Here is a tiny trained network, its code and every weight. The questions are about switching its units off for an input and a target symbol, where a switched-off unit gives its printed mean instead of its output.

import numpy as np


def w(rows, s, z=0):
    codes = np.array(rows[::2]) - 128.0
    scale = np.full(codes.shape[1], s)
    scale[-1] = z or s
    return codes * scale


def norm(h):
    return h / np.sqrt((h * h).mean(-1, keepdims=True) + 1e-5)


def f(y):
    return np.maximum(y, 0)


def softmax(a):
    e = np.exp(a - a.max(-1, keepdims=True))
    return e / e.sum(-1, keepdims=True)


def log_softmax(a):
    a = a - a.max(-1, keepdims=True)
    return a - np.log(np.exp(a).sum(-1, keepdims=True))


def net(x, mask):
    ids = ['ΘΠΦΨΩαβλ'.index(c) for c in x.split()]
    T = len(ids)
    res = E[ids] + P[:T]
    u = 0
    for l in range(2):
        q, k, v = (norm(res) @ M[l].T for M in (Q, K, V))
        z = softmax(np.where(np.tri(T) > 0, q @ k.T / 4**0.5, -1e9)) @ v
        res = res + np.where(mask[u], z, O[l][:, -1]) @ O[l][:, :-1]
        u += 1
        y = f(norm(res) @ A[l][:, :-1].T + A[l][:, -1])
        res = res + np.where(mask[u : u + 8], y, B[l][:, -1]) @ B[l][:, :-1]
        u += 8
    return log_softmax(norm(res)[-1] @ U[:, :-1].T + U[:, -1])


Q, K, V, O, A, B = {}, {}, {}, {}, {}, {}
E = w([
[174,82,82,63],'Θ',
[152,147,103,81],'Π',
[94,135,157,137],'Φ',
[175,77,169,114],'Ψ',
[102,160,176,255],'Ω',
[124,107,127,107],'α',
[122,166,140,109],'β',
[137,89,106,132],'λ',
],0.031)
P = w([
[255,130,208,144],'0',
[232,119,214,132],'1',
[200,106,213,139],'2',
[179,101,175,131],'3',
[155,96,153,126],'4',
[143,94,117,114],'5',
[111,103,91,114],'6',
[91,105,66,99],'7',
[89,128,49,100],'8',
[82,157,33,105],'9',
],0.0039)
Q[0] = w([
[208,84,196,160],'0.h1',
[15,248,63,104],'0.h1',
[35,164,111,95],'0.h1',
[21,131,200,200],'0.h1',
],0.011)
K[0] = w([
[130,128,176,145],'0.h1',
[139,170,24,84],'0.h1',
[174,166,9,83],'0.h1',
[236,187,193,131],'0.h1',
],0.012)
V[0] = w([
[199,173,223,137],'0.h1',
[205,164,172,101],'0.h1',
[91,113,71,146],'0.h1',
[47,23,254,110],'0.h1',
],0.0061)
O[0] = w([
[224,185,85,80,190],'0.h1',
[185,254,65,126,251],'0.h1',
[61,214,175,165,52],'0.h1',
[3,52,178,163,166],'0.h1',
],0.0053,0.0026)
A[0] = w([
[156,88,69,222,117],'0.n1',
[166,213,167,185,2],'0.n2',
[111,115,32,46,46],'0.n3',
[124,196,100,238,167],'0.n4',
[128,63,63,168,78],'0.n5',
[4,183,158,138,49],'0.n6',
[135,102,202,90,100],'0.n7',
[76,112,142,19,175],'0.n8',
],0.012,0.0034)
B[0] = w([
[91,127,248,68,154],'0.n1',
[118,119,80,123,160],'0.n2',
[117,104,105,130,253],'0.n3',
[119,78,132,136,161],'0.n4',
[151,146,129,105,167],'0.n5',
[142,130,85,96,143],'0.n6',
[149,127,99,136,180],'0.n7',
[118,127,116,179,248],'0.n8',
],0.018,0.0073)
Q[1] = w([
[79,196,103,108],'1.h1',
[115,206,128,167],'1.h1',
[69,181,120,189],'1.h1',
[164,9,19,170],'1.h1',
],0.015)
K[1] = w([
[111,182,122,175],'1.h1',
[92,251,137,113],'1.h1',
[122,189,163,145],'1.h1',
[94,63,135,92],'1.h1',
],0.018)
V[1] = w([
[171,175,103,254],'1.h1',
[102,211,136,177],'1.h1',
[59,170,43,68],'1.h1',
[198,91,100,148],'1.h1',
],0.0072)
O[1] = w([
[179,103,112,255,99],'1.h1',
[210,136,104,138,3],'1.h1',
[175,44,48,42,102],'1.h1',
[158,204,66,122,240],'1.h1',
],0.0098,0.005)
A[1] = w([
[160,82,106,190,103],'1.n1',
[39,157,202,37,109],'1.n2',
[228,38,51,72,144],'1.n3',
[210,177,138,183,1],'1.n4',
[70,119,77,78,102],'1.n5',
[100,96,35,252,18],'1.n6',
[113,188,24,115,146],'1.n7',
[195,88,99,126,115],'1.n8',
],0.011,0.0078)
B[1] = w([
[75,149,117,114,154],'1.n1',
[84,181,207,10,161],'1.n2',
[77,84,106,165,255],'1.n3',
[195,78,169,74,137],'1.n4',
[180,93,125,123,187],'1.n5',
[47,200,97,68,167],'1.n6',
[147,174,186,161,248],'1.n7',
[114,82,108,84,172],'1.n8',
],0.012,0.01)
U = w([
[109,21,59,120,100],'Θ',
[178,213,108,173,161],'Π',
[136,125,142,251,254],'Φ',
[233,104,155,137,200],'Ψ',
[133,153,99,152,140],'Ω',
[21,176,80,166,40],'α',
[222,151,34,95,123],'β',
[114,141,145,39,162],'λ',
],0.011,0.0034)

Each question gives the input, a string of symbols that net reads in full, and the target symbol t.
The units are the heads (4 rows each of Q, K, V and O) and the neurons (one row each of A and B). Each row of codes is followed by its name. A weight is (code - 128) times the scale printed after its matrix; where a second scale follows, it is the last column's (O, A, B and U).
mask holds one flag per unit, layer by layer, with each layer's heads first. A switched-off unit (its flag False) gives its mean, the last column of its rows in O or B, instead of its output. The means were averaged over made-up inputs and are rounded, as every weight is.
A unit's drop is (log p(t) with every unit on - log p(t) with that unit switched off) / (log p(t) with every unit on - log p(t) with every unit switched off).
The circuit of an input: a set's keep is (log p(t) with only the set's units on - log p(t) with every unit switched off) / (log p(t) with every unit on - log p(t) with every unit switched off). Starting from the 12 units with the biggest drops (on a tie, the unit counted first), units are removed one at a time, each time the one whose removal leaves the highest keep (on an exact tie, the one counted first), for as long as the keep stays at least 0.8.
units of the circuit, in order: the units of the circuit, biggest drop first
most important unit: the unit with the biggest drop
k most important neurons: the k neurons with the biggest drops, biggest first
k most important neurons of layer l: the k neurons of layer l with the biggest drops, biggest first
drop when u is switched off: that unit's drop, to one decimal
input β Ψ Π α Π Π Φ Π, target Θ: units of the circuit, in order => [1.n3; 0.n3]
input Θ α Π Π Ψ Ψ Π β, target Θ: most important unit => 1.h1
input α Θ Ψ Φ, target Π: 3 most important neurons of layer 0 => [0.n6; 0.n3; 0.n1]
input Ψ λ Π Θ Φ λ Ω, target λ: 4 most important neurons of layer 0 => [0.n4; 0.n1; 0.n8; 0.n6]
input Ψ Π Π Π Ψ Π, target Π: units of the circuit, in order => [1.h1; 1.n7; 0.h1]
input Φ β Φ Π α Ψ Π λ λ α, target λ: 2 most important neurons => [0.n1; 1.n2]
input Π Φ Ψ, target Φ: 3 most important neurons => [0.n7; 0.n1; 1.n2]
input α Π Ψ Ψ Π Ψ Π Ω Ψ, target Ψ: 4 most important neurons => [0.n3; 0.n8; 1.n4; 0.n7]
input Π Ψ Π Φ Π Π, target Θ: 3 most important neurons of layer 1 => [1.n3; 1.n8; 1.n6]
input α Ω Φ Π Θ Θ Π Π β, target Θ: 4 most important neurons => [0.n4; 0.n6; 1.n3; 0.n7]
input Φ Π λ Φ λ Π Φ, target λ: 2 most important neurons => [0.n4; 1.n2]
input Π Θ Π Φ Ψ Π Π, target Π: 2 most important neurons => [1.n7; 0.n1]
input Φ α Π Π Φ Π Φ, target Θ: 2 most important neurons => [0.n8; 0.n4]
input α α Ψ Ψ Φ, target Π: most important unit => 0.n6
input Ω Π Ψ Ψ Ψ Π β Ψ, target Ψ: 3 most important neurons of layer 0 => [0.n3; 0.n7; 0.n1]
input Π α Ω Π, target α: 2 most important neurons of layer 0 => [0.n8; 0.n3]
input λ Π Π Θ Θ Π Φ, target Θ: 3 most important neurons of layer 1 => [1.n5; 1.n6; 1.n3]
input Θ Π Π λ α, target λ: 2 most important neurons => [1.n2; 0.n8]
input Π Π Θ Ψ, target Θ: 2 most important neurons => [0.n7; 1.n7]
input λ Ω Π Π, target Φ: most important neuron of layer 1 => [1.n7]
input Φ Π Π Ψ, target Φ: 4 most important neurons of layer 0 => [0.n7; 0.n1; 0.n5; 0.n3]
input Π Ω Π, target Φ: 2 most important neurons of layer 0 => [0.n4; 0.n3]
input Π Π Π Ω λ, target λ: drop when 1.n1 is switched off => 0.0
input Π α α α Π λ Θ λ α Φ, target λ: drop when 1.n2 is switched off => 0.3
input Π α Π, target α: drop when 0.n8 is switched off => 0.7
